Here is a tiny trained network, its code and every weight. The questions are about switching its units off for an input and a class, where a switched-off unit gives its printed mean instead of its output.

import numpy as np


def w(rows, s, z=0):
    codes = np.array(rows[::2]) - 128.0
    scale = np.full(codes.shape[1], s)
    scale[-1] = z or s
    return codes * scale


def f(y):
    return y / 2 * (1 + np.tanh(0.7978845608 * (y + 0.044715 * y**3)))


def log_softmax(a):
    a = a - a.max(-1, keepdims=True)
    return a - np.log(np.exp(a).sum(-1, keepdims=True))


def net(x, mask):
    res = np.array(x, float).reshape(1, 5) / 4 @ E
    y = f(res @ A[0][:, :-1].T + A[0][:, -1])
    res = res + np.where(mask, y, B[0][:, -1]) @ B[0][:, :-1]
    return log_softmax(res[-1] @ U[:, :-1].T + U[:, -1])


A, B = {}, {}
E = w([
[153,129,131,169,105,214,99,154,200,167,44],'x0',
[109,95,144,65,100,111,71,8,121,177,110],'x1',
[132,124,137,132,135,134,129,130,121,133,130],'x2',
[93,186,216,145,82,86,162,154,162,181,147],'x3',
[128,128,131,133,124,125,127,128,126,125,126],'x4',
],0.014)
A[0] = w([
[128,149,98,161,161,140,174,200,93,46,143,63],'n1',
[87,167,159,98,151,27,219,138,44,61,219,58],'n2',
[125,131,136,102,151,57,162,134,103,99,222,203],'n3',
[99,93,146,112,118,114,76,89,161,183,117,126],'n4',
[45,186,222,129,68,62,164,139,132,224,162,135],'n5',
[155,147,75,154,133,126,165,155,111,100,153,170],'n6',
[127,123,112,144,112,133,102,133,137,138,168,128],'n7',
[208,66,3,173,201,200,86,131,113,58,92,50],'n8',
[118,110,134,115,138,123,113,84,94,116,155,128],'n9',
[119,106,71,116,105,109,147,97,96,112,131,104],'n10',
[122,26,88,42,146,105,88,26,13,68,139,150],'n11',
[143,214,166,200,82,143,183,204,209,160,79,121],'n12',
[133,222,149,162,109,174,199,172,178,145,143,106],'n13',
[105,118,107,124,148,135,118,83,128,107,157,110],'n14',
[121,115,114,80,160,112,67,100,75,89,133,123],'n15',
[107,144,142,136,161,81,196,133,83,59,225,141],'n16',
[158,133,152,122,132,122,152,157,188,128,124,102],'n17',
[107,116,191,85,88,124,34,40,163,219,103,9],'n18',
[120,154,123,151,124,114,154,152,154,143,95,100],'n19',
[128,126,157,142,102,151,110,175,131,141,148,109],'n20',
[149,97,103,148,115,219,52,122,189,189,49,25],'n21',
[56,202,254,126,81,66,168,101,146,198,170,14],'n22',
[183,88,99,148,116,209,84,133,178,131,46,126],'n23',
[162,133,82,177,179,131,206,191,109,33,169,78],'n24',
[157,148,144,159,147,119,141,127,151,146,125,122],'n25',
[140,218,170,179,111,159,166,193,224,146,105,112],'n26',
[156,178,77,169,166,158,160,228,73,53,165,138],'n27',
[84,127,110,125,131,142,126,152,110,106,137,77],'n28',
],0.0084,0.014)
B[0] = w([
[154,145,92,125,75,92,106,73,85,150,117,178],'n1',
[65,114,178,106,199,218,191,214,226,54,107,207],'n2',
[169,162,79,119,74,111,116,90,90,156,110,230],'n3',
[152,133,113,118,111,142,123,121,95,128,96,172],'n4',
[122,157,135,121,154,188,169,151,162,68,63,232],'n5',
[126,126,125,115,162,149,155,151,132,103,109,185],'n6',
[133,129,132,96,137,125,135,139,103,129,132,128],'n7',
[83,131,165,94,183,175,206,174,224,67,84,209],'n8',
[130,102,108,187,147,75,93,136,110,181,160,159],'n9',
[114,108,132,140,143,119,96,127,96,169,157,146],'n10',
[134,101,131,195,114,56,71,104,48,219,161,251],'n11',
[58,75,189,154,170,92,138,156,128,147,196,228],'n12',
[68,69,172,150,149,108,107,149,114,138,183,190],'n13',
[112,128,131,129,110,94,106,122,104,150,156,142],'n14',
[117,106,138,146,102,87,75,105,114,163,152,172],'n15',
[144,149,100,96,130,170,119,127,155,99,67,210],'n16',
[106,95,160,132,139,110,117,131,124,134,179,142],'n17',
[108,129,179,76,197,231,241,221,237,49,79,177],'n18',
[83,95,147,159,139,122,139,119,110,144,158,142],'n19',
[97,99,136,146,139,128,121,124,109,119,168,141],'n20',
[198,205,63,80,46,124,71,68,79,154,27,176],'n21',
[255,227,42,51,30,126,91,19,77,180,15,193],'n22',
[140,197,124,86,124,173,141,132,142,106,58,200],'n23',
[187,184,92,113,71,121,90,64,108,152,35,199],'n24',
[108,120,139,133,138,125,122,115,127,121,139,139],'n25',
[54,75,190,163,181,76,116,173,95,137,172,214],'n26',
[167,191,112,84,87,196,149,93,144,117,62,226],'n27',
[139,144,130,136,141,136,133,129,127,139,123,124],'n28',
],0.0093,0.017)
U = w([
[193,155,58,104,90,123,100,47,100,154,81,145],'0',
[110,136,152,111,151,170,181,194,181,52,103,238],'1',
[94,86,148,164,136,47,95,132,93,183,252,8],'2',
],0.014,0.0015)

Each question gives the input, the list of numbers given to net, and the class t.
The units are the neurons (one row each of A and B). Each row of codes is followed by its name. A weight is (code - 128) times the scale printed after its matrix; where a second scale follows, it is the last column's (A, B and U).
mask holds one flag per neuron, in row order. A switched-off neuron (its flag False) gives its mean, the last column of its row in B, instead of its output. The means were averaged over made-up inputs and are rounded, as every weight is.
A unit's drop is (log p(t) with every unit on - log p(t) with that unit switched off) / (log p(t) with every unit on - log p(t) with every unit switched off).
The circuit of an input: a set's keep is (log p(t) with only the set's units on - log p(t) with every unit switched off) / (log p(t) with every unit on - log p(t) with every unit switched off). Starting from the 12 units with the biggest drops (on a tie, the unit counted first), units are removed one at a time, each time the one whose removal leaves the highest keep (on an exact tie, the one counted first), for as long as the keep stays at least 0.8.
circuit, biggest first: the units of the circuit, biggest drop first
unit that matters most: the unit with the biggest drop
k most important neurons: the k neurons with the biggest drops, biggest first
drop of u: that unit's drop, to one decimal
input [3,-1,-3,-8,-4], class 1: circuit, biggest first -> n8
input [0,-6,6,-8,1], class 0: 3 most important neurons -> n24, n1, n2
input [0,-3,5,-2,7], class 0: 2 most important neurons -> n2, n18
input [-3,-7,6,0,-3], class 0: 2 most important neurons -> n24, n1
input [-7,0,2,1,5], class 1: 4 most important neurons -> n2, n21, n22, n24
input [-8,-4,0,-1,1], class 0: 2 most important neurons -> n3, n24
input [0,-7,-2,-8,-8], class 0: 4 most important neurons -> n24, n1, n2, n18
input [-8,-5,3,0,-5], class 0: 4 most important neurons -> n3, n24, n1, n8
input [2,8,-2,8,-5], class 1: 2 most important neurons -> n18, n5
input [3,-1,6,-8,-1], class 1: 3 most important neurons -> n8, n22, n3
input [-7,1,6,-6,-7], class 2: 2 most important neurons -> n11, n22
input [3,0,-3,-6,-5], class 1: 4 most important neurons -> n8, n22, n3, n24
input [4,5,-2,7,7], class 1: drop of n18 -> 1.8
input [2,-2,-5,2,-2], class 2: drop of n8 -> 0.1
input [2,7,-2,5,0], class 1: unit that matters most -> n18
